Below is a small trained network, with its code and all its weights. Each question gives an input and a class and asks what happens when units are switched off, that is, made to give their printed mean instead of their output.

import numpy as np


def w(rows, s, z=0):
    codes = np.array(rows[::2]) - 128.0
    scale = np.full(codes.shape[1], s)
    scale[-1] = z or s
    return codes * scale


def f(y):
    return np.maximum(y, 0)


def log_softmax(a):
    a = a - a.max(-1, keepdims=True)
    return a - np.log(np.exp(a).sum(-1, keepdims=True))


def net(x, mask):
    res = np.array(x, float).reshape(1, 8) / 4 @ E
    y = f(res @ A[0][:, :-1].T + A[0][:, -1])
    res = res + np.where(mask, y, B[0][:, -1]) @ B[0][:, :-1]
    return log_softmax(res[-1] @ U[:, :-1].T + U[:, -1])


A, B = {}, {}
E = w([
[106,169,2],'x0',
[13,38,112],'x1',
[131,127,127],'x2',
[219,37,82],'x3',
[127,129,130],'x4',
[131,127,125],'x5',
[127,125,129],'x6',
[128,130,129],'x7',
],0.0086)
A[0] = w([
[10,52,96,83],'neuron 1',
[177,122,252,48],'neuron 2',
[104,137,11,118],'neuron 3',
[148,168,60,104],'neuron 4',
[62,249,190,1],'neuron 5',
[127,139,96,61],'neuron 6',
[112,120,85,127],'neuron 7',
[155,174,57,119],'neuron 8',
[37,64,110,66],'neuron 9',
[212,51,85,72],'neuron 10',
[150,111,185,31],'neuron 11',
[120,127,225,102],'neuron 12',
[115,161,147,172],'neuron 13',
[96,161,144,130],'neuron 14',
[143,50,207,158],'neuron 15',
[215,210,98,61],'neuron 16',
[198,220,146,17],'neuron 17',
[83,126,2,104],'neuron 18',
[149,184,54,101],'neuron 19',
[187,74,84,60],'neuron 20',
[17,196,154,100],'neuron 21',
[143,102,187,8],'neuron 22',
[59,196,176,91],'neuron 23',
],0.0096,0.0049)
B[0] = w([
[195,83,179,254],'neuron 1',
[77,151,143,220],'neuron 2',
[97,144,156,214],'neuron 3',
[88,136,146,185],'neuron 4',
[132,71,57,223],'neuron 5',
[110,139,140,136],'neuron 6',
[116,142,145,161],'neuron 7',
[101,151,149,196],'neuron 8',
[164,114,162,219],'neuron 9',
[107,98,61,206],'neuron 10',
[60,122,144,156],'neuron 11',
[100,141,114,211],'neuron 12',
[149,133,116,184],'neuron 13',
[134,125,109,176],'neuron 14',
[81,176,120,241],'neuron 15',
[127,80,186,219],'neuron 16',
[156,7,179,201],'neuron 17',
[90,150,165,219],'neuron 18',
[100,130,150,196],'neuron 19',
[119,108,73,177],'neuron 20',
[143,110,90,251],'neuron 21',
[98,132,135,153],'neuron 22',
[135,104,87,220],'neuron 23',
],0.012,0.0067)
U = w([
[43,191,176,78],'0',
[236,107,218,98],'1',
[160,136,2,93],'2',
[159,202,135,254],'3',
],0.011,0.012)

Each question gives the input, the list of numbers given to net, and the class t.
The units are the neurons (one row each of A and B). Each row of codes is followed by its name. A weight is (code - 128) times the scale printed after its matrix; where a second scale follows, it is the last column's (A, B and U).
mask holds one flag per neuron, in row order. A switched-off neuron (its flag False) gives its mean, the last column of its row in B, instead of its output. The means were averaged over made-up inputs and are rounded, as every weight is.
A unit's drop is (log p(t) with every unit on - log p(t) with that unit switched off) / (log p(t) with every unit on - log p(t) with every unit switched off).
The circuit of an input: a set's keep is (log p(t) with only the set's units on - log p(t) with every unit switched off) / (log p(t) with every unit on - log p(t) with every unit switched off). Starting from the 12 units with the biggest drops (on a tie, the unit counted first), units are removed one at a time, each time the one whose removal leaves the highest keep (on an exact tie, the one counted first), for as long as the keep stays at least 0.8.
units of the circuit, in order: the units of the circuit, biggest drop first
k most important neurons: the k neurons with the biggest drops, biggest first
drop of u: that unit's drop, to one decimal
input [-6,6,-6,8,-3,-8,-3,-8], class 2: units of the circuit, in order : [neuron 10]
input [1,6,6,6,-7,2,1,7], class 1: 2 most important neurons : [neuron 1; neuron 9]
input [4,2,4,-7,2,-5,-8,2], class 2: units of the circuit, in order : [neuron 5; neuron 21]
input [-3,7,0,-7,8,-5,8,3], class 1: 3 most important neurons : [neuron 1; neuron 9; neuron 10]
input [-4,-5,8,6,-2,3,4,-5], class 3: 2 most important neurons : [neuron 1; neuron 5]
input [-3,-7,-5,-5,3,2,4,0], class 1: 2 most important neurons : [neuron 17; neuron 16]
input [-7,-6,6,1,6,8,-7,-5], class 0: units of the circuit, in order : [neuron 2; neuron 1]
input [-8,8,-7,5,-2,-8,-2,-2], class 0: 2 most important neurons : [neuron 15; neuron 17]
input [-6,3,-8,-7,-2,1,4,-5], class 3: 2 most important neurons : [neuron 10; neuron 20]
input [7,6,-6,0,-2,0,-8,-8], class 0: 3 most important neurons : [neuron 18; neuron 3; neuron 17]
input [-4,4,6,4,1,-3,-4,-3], class 3: 4 most important neurons : [neuron 15; neuron 17; neuron 16; neuron 5]
input [5,6,-2,2,-4,7,7,-5], class 1: 3 most important neurons : [neuron 1; neuron 9; neuron 15]
input [7,1,-4,5,4,7,5,1], class 0: 2 most important neurons : [neuron 18; neuron 3]
input [4,7,2,-3,7,-4,-2,7], class 1: most important neuron : [neuron 1]
input [-6,6,-3,5,-8,-1,-2,4], class 0: 2 most important neurons : [neuron 15; neuron 17]
input [-1,5,-1,-3,-1,-3,-3,-3], class 1: units of the circuit, in order : [neuron 1; neuron 9]
input [4,8,-4,5,1,3,7,3], class 1: 2 most important neurons : [neuron 1; neuron 9]
input [-8,-8,-6,0,5,2,-7,-6], class 0: 2 most important neurons : [neuron 2; neuron 1]
input [-4,-8,-4,-6,5,2,-4,-3], class 1: 2 most important neurons : [neuron 17; neuron 16]
input [-7,-5,5,-4,2,-3,0,-4], class 0: units of the circuit, in order : [neuron 2]
input [-5,0,-5,1,-3,6,3,-3], class 0: drop of neuron 15 : 0.1
input [-4,6,2,-4,6,-8,0,5], class 1: drop of neuron 11 : 0.0
input [-6,3,3,2,0,4,-8,-5], class 0: drop of neuron 15 : 0.2
input [-3,7,2,3,-7,-1,6,0], class 1: drop of neuron 1 : 0.7
